Below are the code and all the weights of a small trained network. Each question names an input and a class and asks about switching units off, where a switched-off unit gives its printed mean instead of its output.

import numpy as np


def w(rows, s, z=0):
    codes = np.array(rows[::2]) - 128.0
    scale = np.full(codes.shape[1], s)
    scale[-1] = z or s
    return codes * scale


def norm(h):
    return h / np.sqrt((h * h).mean(-1, keepdims=True) + 1e-5)


def f(y):
    return np.maximum(y, 0)


def log_softmax(a):
    a = a - a.max(-1, keepdims=True)
    return a - np.log(np.exp(a).sum(-1, keepdims=True))


def net(x, mask):
    res = np.array(x, float).reshape(1, 5) / 4 @ E
    u = 0
    for l in range(2):
        y = f(norm(res) @ A[l][:, :-1].T + A[l][:, -1])
        res = res + np.where(mask[u : u + 7], y, B[l][:, -1]) @ B[l][:, :-1]
        u += 7
    return log_softmax(norm(res)[-1] @ U[:, :-1].T + U[:, -1])


A, B = {}, {}
E = w([
[135,127,130,179,239,65,242,52,142],'x0',
[44,149,131,158,213,150,114,201,173],'x1',
[154,169,119,150,150,113,24,137,250],'x2',
[178,253,176,142,123,144,195,68,119],'x3',
[194,166,182,105,99,142,157,225,217],'x4',
],0.0026)
A[0] = w([
[114,97,27,128,138,148,85,66,84,65],'0.n1',
[253,108,107,89,52,123,187,143,79,72],'0.n2',
[123,136,103,119,135,87,62,160,206,14],'0.n3',
[13,15,80,131,162,149,145,159,82,2],'0.n4',
[62,49,113,122,142,110,125,145,74,56],'0.n5',
[148,132,102,143,207,64,213,50,146,51],'0.n6',
[63,38,83,142,160,117,127,171,90,25],'0.n7',
],0.0045,0.0032)
B[0] = w([
[37,85,163,157,69,92,117,112,106,203],'0.n1',
[125,86,218,102,124,123,124,148,142,252],'0.n2',
[170,98,66,125,141,191,88,160,169,197],'0.n3',
[78,67,103,25,186,92,140,231,81,226],'0.n4',
[41,79,89,66,198,67,149,149,109,202],'0.n5',
[210,180,145,253,237,94,202,120,107,230],'0.n6',
[84,104,117,18,205,120,130,192,82,203],'0.n7',
],0.0056,0.0027)
A[1] = w([
[165,120,47,130,143,144,55,180,254,40],'1.n1',
[134,131,70,119,157,144,57,122,251,87],'1.n2',
[168,107,86,164,158,142,55,178,229,29],'1.n3',
[58,242,142,138,137,200,158,143,135,64],'1.n4',
[184,177,107,194,181,173,211,157,106,107],'1.n5',
[162,72,112,56,59,174,117,145,142,88],'1.n6',
[58,76,106,172,53,97,63,18,69,2],'1.n7',
],0.005,0.0026)
B[1] = w([
[142,32,75,125,165,253,148,51,196,252],'1.n1',
[188,47,145,114,131,219,169,203,150,230],'1.n2',
[143,59,104,143,108,238,185,102,159,229],'1.n3',
[201,116,6,42,90,84,122,153,98,180],'1.n4',
[139,204,64,186,139,91,70,85,137,226],'1.n5',
[129,197,229,141,205,85,177,77,120,224],'1.n6',
[56,161,78,201,58,141,37,128,215,177],'1.n7',
],0.0054,0.0036)
U = w([
[65,147,101,177,49,130,32,89,131,119],'0',
[93,96,136,183,92,94,138,92,114,3],'1',
[168,149,248,79,75,131,152,126,115,149],'2',
[183,192,115,244,196,71,174,73,114,156],'3',
[181,183,45,60,80,124,128,160,103,72],'4',
[171,63,99,132,144,249,137,129,188,182],'5',
[50,64,97,65,186,83,129,176,65,200],'6',
],0.013,0.004)

Each question gives the input, the list of numbers given to net, and the class t.
The units are the neurons (one row each of A and B). Each row of codes is followed by its name. A weight is (code - 128) times the scale printed after its matrix; where a second scale follows, it is the last column's (A, B and U).
mask holds one flag per neuron, layer by layer. A switched-off neuron (its flag False) gives its mean, the last column of its row in B, instead of its output. The means were averaged over made-up inputs and are rounded, as every weight is.
A unit's drop is (log p(t) with every unit on - log p(t) with that unit switched off) / (log p(t) with every unit on - log p(t) with every unit switched off).
The circuit of an input: a set's keep is (log p(t) with only the set's units on - log p(t) with every unit switched off) / (log p(t) with every unit on - log p(t) with every unit switched off). Starting from the 12 units with the biggest drops (on a tie, the unit counted first), units are removed one at a time, each time the one whose removal leaves the highest keep (on an exact tie, the one counted first), for as long as the keep stays at least 0.8.
circuit, biggest first: the units of the circuit, biggest drop first
k most important neurons: the k neurons with the biggest drops, biggest first
k most important neurons of layer l: the k neurons of layer l with the biggest drops, biggest first
drop of u: that unit's drop, to one decimal
input [0,-7,-2,5,-1], class 2: circuit, biggest first -> (0.n2)
input [7,2,-4,-3,1], class 3: 2 most important neurons -> (0.n6, 1.n5)
input [-7,-8,4,7,-4], class 2: 3 most important neurons -> (0.n2, 1.n6, 1.n5)
input [0,-1,6,3,-5], class 0: circuit, biggest first -> (0.n1, 1.n7)
input [-1,-6,6,1,-3], class 0: 2 most important neurons -> (0.n1, 1.n7)
input [-3,0,-1,6,0], class 4: 2 most important neurons -> (1.n4, 0.n4)
input [-2,-8,-7,2,-4], class 1: 2 most important neurons -> (1.n7, 0.n2)
input [-5,-3,4,-4,-8], class 0: 2 most important neurons -> (1.n7, 0.n1)
input [-2,-2,6,-1,-5], class 0: 3 most important neurons -> (0.n1, 1.n7, 0.n6)
input [1,-4,4,0,-2], class 0: 2 most important neurons -> (0.n1, 1.n7)
input [1,-6,2,2,-8], class 0: 2 most important neurons -> (1.n7, 0.n1)
input [6,2,2,-2,-5], class 3: 2 most important neurons of layer 0 -> (0.n6, 0.n2)
input [-6,2,4,5,-6], class 0: drop of 1.n2 -> 0.0
input [5,-4,-1,-1,-6], class 3: circuit, biggest first -> (0.n6)
input [-7,-5,-4,-1,-7], class 0: drop of 0.n1 -> 0.4
input [3,-3,2,0,-3], class 3: drop of 0.n6 -> 2.1
